Below are the code and all the weights of a small trained network. Each question names an input and a class and asks about switching units off, where a switched-off unit gives its printed mean instead of its output.

import numpy as np


def w(rows, s, z=0):
    codes = np.array(rows[::2]) - 128.0
    scale = np.full(codes.shape[1], s)
    scale[-1] = z or s
    return codes * scale


def norm(h):
    return h / np.sqrt((h * h).mean(-1, keepdims=True) + 1e-5)


def f(y):
    return np.maximum(y, 0)


def log_softmax(a):
    a = a - a.max(-1, keepdims=True)
    return a - np.log(np.exp(a).sum(-1, keepdims=True))


def net(x, mask):
    res = np.array(x, float).reshape(1, 7) / 4 @ E
    u = 0
    for l in range(2):
        y = f(norm(res) @ A[l][:, :-1].T + A[l][:, -1])
        res = res + np.where(mask[u : u + 4], y, B[l][:, -1]) @ B[l][:, :-1]
        u += 4
    return log_softmax(norm(res)[-1] @ U[:, :-1].T + U[:, -1])


A, B = {}, {}
E = w([
[17,124,198,237],'x0',
[124,130,130,123],'x1',
[129,129,129,127],'x2',
[141,17,137,47],'x3',
[128,127,127,129],'x4',
[142,152,253,69],'x5',
[127,127,129,125],'x6',
],0.0036)
A[0] = w([
[118,236,175,59,175],'L0N0',
[118,245,159,89,159],'L0N1',
[154,241,111,127,1],'L0N2',
[3,76,102,159,105],'L0N3',
],0.0053,0.003)
B[0] = w([
[203,107,154,166,254],'L0N0',
[118,131,109,224,232],'L0N1',
[162,107,103,2,160],'L0N2',
[188,104,117,183,239],'L0N3',
],0.01,0.0025)
A[1] = w([
[100,148,169,160,255],'L1N0',
[105,166,48,158,156],'L1N1',
[145,134,2,95,47],'L1N2',
[159,208,68,128,6],'L1N3',
],0.011,0.0037)
B[1] = w([
[80,154,94,30,253],'L1N0',
[129,145,90,53,244],'L1N1',
[43,128,255,140,253],'L1N2',
[126,194,166,251,180],'L1N3',
],0.0073,0.0044)
U = w([
[83,218,198,196,162],'0',
[58,67,207,61,231],'1',
[62,167,7,128,136],'2',
[117,20,80,215,166],'3',
[241,179,124,179,49],'4',
[223,87,135,44,3],'5',
],0.018,0.00068)

Each question gives the input, the list of numbers given to net, and the class t.
The units are the neurons (one row each of A and B). Each row of codes is followed by its name. A weight is (code - 128) times the scale printed after its matrix; where a second scale follows, it is the last column's (A, B and U).
mask holds one flag per neuron, layer by layer. A switched-off neuron (its flag False) gives its mean, the last column of its row in B, instead of its output. The means were averaged over made-up inputs and are rounded, as every weight is.
A unit's drop is (log p(t) with every unit on - log p(t) with that unit switched off) / (log p(t) with every unit on - log p(t) with every unit switched off).
The circuit of an input: a set's keep is (log p(t) with only the set's units on - log p(t) with every unit switched off) / (log p(t) with every unit on - log p(t) with every unit switched off). Starting from all 8 units, units are removed one at a time, each time the one whose removal leaves the highest keep (on an exact tie, the one counted first), for as long as the keep stays at least 0.8.
units of the circuit, in order: the units of the circuit, biggest drop first
unit that matters most: the unit with the biggest drop
k most important neurons: the k neurons with the biggest drops, biggest first
k most important neurons of layer l: the k neurons of layer l with the biggest drops, biggest first
input [-6,-4,4,-5,-7,-6,5], class 0: unit that matters most : L1N2
input [0,-5,-5,-8,7,7,8], class 4: units of the circuit, in order : (L0N0, L1N2)
input [5,2,-3,1,7,-1,5], class 3: 2 most important neurons of layer 1 : (L1N2, L1N1)
input [-7,3,-5,-8,-5,-6,4], class 0: 2 most important neurons : (L1N2, L1N3)
input [7,5,-4,0,-1,-1,7], class 2: units of the circuit, in order : (L1N0, L1N2)
input [-5,1,0,8,-8,-1,1], class 1: units of the circuit, in order : (L1N2, L0N0)
input [-8,1,-7,0,-2,1,3], class 4: 3 most important neurons : (L1N0, L0N0, L1N3)
input [8,7,-4,-1,-8,-8,-7], class 2: 2 most important neurons of layer 1 : (L1N1, L1N0)
input [8,3,-2,0,3,-6,-8], class 2: 2 most important neurons of layer 0 : (L0N0, L0N1)
input [-1,1,2,-8,8,-8,-4], class 0: 2 most important neurons : (L1N3, L1N2)
input [4,6,-6,0,-5,-1,-7], class 2: 3 most important neurons of layer 1 : (L1N2, L1N0, L1N3)
input [-1,-5,-7,-1,6,-5,-6], class 0: 3 most important neurons : (L1N2, L1N3, L1N0)
input [-5,-1,7,-3,-1,6,7], class 4: units of the circuit, in order : (L0N1, L1N2)
input [0,-4,-6,0,4,-7,3], class 0: 2 most important neurons of layer 1 : (L1N2, L1N0)
input [7,-1,6,-4,-4,-4,8], class 2: units of the circuit, in order : (L1N2, L1N0)
input [-2,-4,0,-5,8,6,-1], class 4: most important neuron : (L0N0)
input [-5,-7,1,1,-8,-3,6], class 1: 2 most important neurons : (L1N2, L0N1)
input [-4,1,0,-6,6,6,2], class 4: 2 most important neurons : (L0N0, L0N1)
input [7,8,-5,0,-6,-7,1], class 2: 2 most important neurons of layer 1 : (L1N1, L1N0)
input [6,3,7,5,-3,0,-4], class 3: units of the circuit, in order : (L0N3)
